Here is a tiny trained network, its code and every weight. The questions are about switching its units off for an input and a class, where a switched-off unit gives its printed mean instead of its output.

import numpy as np


def w(rows, s, z=0):
    codes = np.array(rows[::2]) - 128.0
    scale = np.full(codes.shape[1], s)
    scale[-1] = z or s
    return codes * scale


def f(y):
    return np.maximum(y, 0)


def log_softmax(a):
    a = a - a.max(-1, keepdims=True)
    return a - np.log(np.exp(a).sum(-1, keepdims=True))


def net(x, mask):
    res = np.array(x, float).reshape(1, 3) / 4 @ E
    y = f(res @ A[0][:, :-1].T + A[0][:, -1])
    res = res + np.where(mask, y, B[0][:, -1]) @ B[0][:, :-1]
    return log_softmax(res[-1] @ U[:, :-1].T + U[:, -1])


A, B = {}, {}
E = w([
[169,80,169,158,172,44,139,134],'x0',
[149,188,173,169,9,90,56,154],'x1',
[146,251,177,148,164,118,238,143],'x2',
],0.012)
A[0] = w([
[176,138,122,230,117,109,227,128,122],'n1',
[216,97,145,165,159,14,88,130,75],'n2',
[148,238,167,157,99,102,147,146,100],'n3',
[127,29,120,137,87,127,83,111,2],'n4',
[137,108,154,179,57,81,76,162,96],'n5',
[146,195,167,163,3,97,45,129,71],'n6',
[143,138,149,150,97,26,98,171,155],'n7',
[109,195,102,106,70,238,79,129,65],'n8',
[148,85,104,160,61,112,14,138,217],'n9',
[120,42,119,96,173,155,156,122,205],'n10',
[105,64,192,186,140,7,155,138,43],'n11',
],0.011,0.0055)
B[0] = w([
[192,146,168,80,136,115,71,120,192],'n1',
[106,116,100,95,36,200,155,150,200],'n2',
[92,134,190,48,146,69,112,144,218],'n3',
[114,244,105,34,182,130,75,136,181],'n4',
[164,126,113,143,183,118,116,128,203],'n5',
[187,112,64,171,213,149,189,126,249],'n6',
[143,108,159,184,151,157,154,87,202],'n7',
[205,93,140,90,22,211,138,130,197],'n8',
[119,150,242,79,119,72,160,135,237],'n9',
[251,133,193,172,160,114,184,138,204],'n10',
[148,122,79,79,55,208,131,134,192],'n11',
],0.014,0.017)
U = w([
[204,100,110,176,254,143,164,109,117],'0',
[123,182,236,57,139,45,89,144,91],'1',
[140,87,112,101,8,224,132,135,153],'2',
[143,90,237,159,104,54,147,126,253],'3',
[33,66,110,167,41,58,100,150,100],'4',
[8,97,148,215,83,94,85,159,102],'5',
[86,80,138,245,87,40,87,91,95],'6',
[73,66,98,159,52,112,112,108,97],'7',
],0.0094,0.012)

Each question gives the input, the list of numbers given to net, and the class t.
The units are the neurons (one row each of A and B). Each row of codes is followed by its name. A weight is (code - 128) times the scale printed after its matrix; where a second scale follows, it is the last column's (A, B and U).
mask holds one flag per neuron, in row order. A switched-off neuron (its flag False) gives its mean, the last column of its row in B, instead of its output. The means were averaged over made-up inputs and are rounded, as every weight is.
A unit's drop is (log p(t) with every unit on - log p(t) with that unit switched off) / (log p(t) with every unit on - log p(t) with every unit switched off).
The circuit of an input: a set's keep is (log p(t) with only the set's units on - log p(t) with every unit switched off) / (log p(t) with every unit on - log p(t) with every unit switched off). Starting from all 11 units, units are removed one at a time, each time the one whose removal leaves the highest keep (on an exact tie, the one counted first), for as long as the keep stays at least 0.8.
units of the circuit, in order: the units of the circuit, biggest drop first
most important unit: the unit with the biggest drop
k most important neurons: the k neurons with the biggest drops, biggest first
drop when u is switched off: that unit's drop, to one decimal
input [-8,0,7], class 2: units of the circuit, in order -> (n8)
input [6,-3,6], class 1: 4 most important neurons -> (n1 n8 n6 n3)
input [-3,-4,-5], class 1: 4 most important neurons -> (n6 n4 n7 n5)
input [0,0,-1], class 3: 3 most important neurons -> (n6 n4 n3)
input [-1,-2,-1], class 3: 3 most important neurons -> (n6 n5 n4)
input [7,-4,-4], class 2: 3 most important neurons -> (n2 n11 n6)
input [1,-3,1], class 3: 4 most important neurons -> (n6 n5 n4 n7)
input [-3,4,-3], class 0: 2 most important neurons -> (n6 n3)
input [7,-5,-4], class 2: 2 most important neurons -> (n2 n6)
input [-5,-4,1], class 2: 2 most important neurons -> (n6 n9)
input [-7,-2,-7], class 1: 4 most important neurons -> (n9 n4 n2 n11)
input [-3,-2,2], class 3: units of the circuit, in order -> (n6 n4)
input [-7,0,-7], class 1: 4 most important neurons -> (n9 n4 n2 n11)
input [6,6,5], class 0: 4 most important neurons -> (n6 n7 n8 n9)
input [5,-5,-7], class 1: units of the circuit, in order -> (n4)
input [7,5,3], class 2: 2 most important neurons -> (n2 n11)
input [-2,-2,3], class 3: drop when n7 is switched off -> -0.2
input [-3,-1,-5], class 1: drop when n1 is switched off -> 0.0
input [7,-2,4], class 2: drop when n11 is switched off -> 0.1
input [-8,-5,7], class 2: most important unit -> n9
